Below are the code and all the weights of a small trained network. Each question names an input and a target symbol and asks about switching units off, where a switched-off unit gives its printed mean instead of its output.

import numpy as np


def w(rows, s, z=0):
    codes = np.array(rows[::2]) - 128.0
    scale = np.full(codes.shape[1], s)
    scale[-1] = z or s
    return codes * scale


def softmax(a):
    e = np.exp(a - a.max(-1, keepdims=True))
    return e / e.sum(-1, keepdims=True)


def log_softmax(a):
    a = a - a.max(-1, keepdims=True)
    return a - np.log(np.exp(a).sum(-1, keepdims=True))


def net(x, mask):
    ids = ['ΔΘβγζλμξπστω'.index(c) for c in x.split()]
    T = len(ids)
    res = E[ids] + P[:T]
    u = 0
    for l in range(3):
        r = res
        for j in range(3):
            rows = slice(2 * j, 2 * j + 2)
            q, k, v = (r @ M[l][rows].T for M in (Q, K, V))
            z = softmax(np.where(np.tri(T) > 0, q @ k.T / 2**0.5, -1e9)) @ v
            o = O[l][rows]
            res = res + np.where(mask[u + j], z, o[:, -1]) @ o[:, :-1]
        u += 3
    return log_softmax(res[-1] @ U[:, :-1].T + U[:, -1])


Q, K, V, O = {}, {}, {}, {}
E = w([
[173,48,104],'Δ',
[153,46,39],'Θ',
[79,144,91],'β',
[60,130,55],'γ',
[33,119,190],'ζ',
[135,88,154],'λ',
[29,89,85],'μ',
[202,53,112],'ξ',
[140,150,72],'π',
[152,114,214],'σ',
[98,251,10],'τ',
[212,199,72],'ω',
],0.013)
P = w([
[220,52,165],'0',
[164,188,229],'1',
[177,173,207],'2',
[190,185,175],'3',
[187,179,178],'4',
[195,174,180],'5',
[209,159,176],'6',
[213,149,167],'7',
[202,144,158],'8',
[220,141,176],'9',
[254,102,102],'10',
[220,157,182],'11',
[214,110,111],'12',
],0.0069)
Q[0] = w([
[174,63,45],'L0H0',
[63,93,129],'L0H0',
[108,168,149],'L0H1',
[138,8,140],'L0H1',
[93,180,137],'L0H2',
[163,188,95],'L0H2',
],0.016)
K[0] = w([
[70,214,149],'L0H0',
[135,95,194],'L0H0',
[155,126,107],'L0H1',
[129,64,248],'L0H1',
[86,159,142],'L0H2',
[135,222,127],'L0H2',
],0.014)
V[0] = w([
[145,108,130],'L0H0',
[2,72,78],'L0H0',
[116,122,59],'L0H1',
[84,94,189],'L0H1',
[180,147,157],'L0H2',
[94,91,187],'L0H2',
],0.0076)
O[0] = w([
[195,92,88,136],'L0H0',
[93,134,119,6],'L0H0',
[91,198,144,76],'L0H1',
[184,72,165,113],'L0H1',
[2,141,90,175],'L0H2',
[117,120,107,108],'L0H2',
],0.0068,0.0019)
Q[1] = w([
[123,58,166],'L1H0',
[99,52,154],'L1H0',
[4,98,210],'L1H1',
[115,189,123],'L1H1',
[129,225,96],'L1H2',
[144,229,97],'L1H2',
],0.012)
K[1] = w([
[116,75,131],'L1H0',
[139,88,90],'L1H0',
[138,134,6],'L1H1',
[190,220,111],'L1H1',
[178,186,121],'L1H2',
[188,181,183],'L1H2',
],0.015)
V[1] = w([
[102,59,6],'L1H0',
[77,127,131],'L1H0',
[149,135,179],'L1H1',
[137,119,158],'L1H1',
[49,102,65],'L1H2',
[75,95,77],'L1H2',
],0.014)
O[1] = w([
[150,231,254,1],'L1H0',
[174,187,61,19],'L1H0',
[88,116,101,255],'L1H1',
[133,144,59,173],'L1H1',
[152,157,238,38],'L1H2',
[138,147,249,42],'L1H2',
],0.009,0.00099)
Q[2] = w([
[238,151,34],'L2H0',
[120,100,97],'L2H0',
[142,66,177],'L2H1',
[233,165,72],'L2H1',
[133,2,186],'L2H2',
[36,91,161],'L2H2',
],0.0087)
K[2] = w([
[61,231,126],'L2H0',
[180,133,106],'L2H0',
[174,180,90],'L2H1',
[39,132,125],'L2H1',
[118,11,200],'L2H2',
[221,77,150],'L2H2',
],0.011)
V[2] = w([
[91,100,152],'L2H0',
[111,197,130],'L2H0',
[54,85,170],'L2H1',
[174,90,157],'L2H1',
[252,153,78],'L2H2',
[197,134,168],'L2H2',
],0.013)
O[2] = w([
[107,110,119,70],'L2H0',
[72,147,167,100],'L2H0',
[182,55,199,156],'L2H1',
[182,154,90,134],'L2H1',
[247,209,60,249],'L2H2',
[150,113,65,26],'L2H2',
],0.012,0.002)
U = w([
[131,121,145,113],'Δ',
[185,123,254,101],'Θ',
[124,134,128,108],'β',
[149,158,203,141],'γ',
[140,96,87,142],'ζ',
[149,67,62,101],'λ',
[68,148,112,211],'μ',
[121,34,136,182],'ξ',
[190,145,94,131],'π',
[53,127,14,86],'σ',
[180,252,193,146],'τ',
[195,175,44,2],'ω',
],0.0092,0.0047)

Each question gives the input, a string of symbols that net reads in full, and the target symbol t.
The units are the heads (2 rows each of Q, K, V and O). Each row of codes is followed by its name. A weight is (code - 128) times the scale printed after its matrix; where a second scale follows, it is the last column's (O and U).
mask holds one flag per head, layer by layer. A switched-off head (its flag False) gives its mean, the last column of its rows in O, instead of its output. The means were averaged over made-up inputs and are rounded, as every weight is.
A unit's drop is (log p(t) with every unit on - log p(t) with that unit switched off) / (log p(t) with every unit on - log p(t) with every unit switched off).
The circuit of an input: a set's keep is (log p(t) with only the set's units on - log p(t) with every unit switched off) / (log p(t) with every unit on - log p(t) with every unit switched off). Starting from all 9 units, units are removed one at a time, each time the one whose removal leaves the highest keep (on an exact tie, the one counted first), for as long as the keep stays at least 0.8.
circuit, biggest first: the units of the circuit, biggest drop first
unit that matters most: the unit with the biggest drop
which heads matter: for each layer, one digit per head in row order, 1 if its drop is at least 0.15 and else 0, layers parted by /
drop of u: that unit's drop, to one decimal
input β ζ γ τ γ, target τ: unit that matters most	L1H0
input γ π γ ζ ω μ π, target ω: which heads matter	000 / 001 / 001
input ζ λ μ ζ τ λ μ ζ μ β Θ, target Θ: circuit, biggest first	[L1H0; L1H2; L0H1]
input τ π γ λ ζ Δ ω ζ π, target ω: which heads matter	000 / 011 / 001
input γ Θ τ μ, target τ: which heads matter	000 / 100 / 000
input ζ ζ ω ζ τ Θ ζ Θ τ ζ τ γ, target τ: which heads matter	010 / 001 / 001
input ζ Δ μ σ μ τ π, target τ: which heads matter	010 / 000 / 101
input σ ζ σ μ, target ξ: which heads matter	001 / 110 / 011
input μ μ ζ, target Θ: circuit, biggest first	[L1H2; L2H1]
input μ μ λ μ Θ ζ ζ ζ μ ζ λ, target Θ: which heads matter	110 / 101 / 010
input π σ ξ λ Δ ζ ζ ζ μ β Θ, target Θ: which heads matter	010 / 101 / 000
input ζ ζ τ Δ, target ξ: which heads matter	000 / 000 / 001
input μ β ζ, target Θ: which heads matter	100 / 001 / 010
input ξ ω ζ, target ω: circuit, biggest first	[L2H2]
input λ ζ β μ β ζ ζ ζ λ, target ξ: which heads matter	000 / 000 / 001
input μ ζ γ ω β, target ω: which heads matter	000 / 001 / 001
input γ ζ β β τ ζ τ ζ τ β, target τ: circuit, biggest first	[L0H1; L2H2]
input Θ γ ζ π Θ ζ ω ω, target ω: circuit, biggest first	[L2H2; L1H2]
input μ Δ π β σ ζ ω Θ μ μ τ, target τ: circuit, biggest first	[L0H1; L2H2; L2H0]
input μ ξ τ μ λ τ β, target τ: unit that matters most	L0H1
input τ ω ζ, target μ: circuit, biggest first	[L2H1; L2H2; L1H1]
input ζ σ σ ω γ, target ω: drop of L1H2	1.2
input σ ξ λ ζ ζ λ σ, target ξ: drop of L2H2	0.3
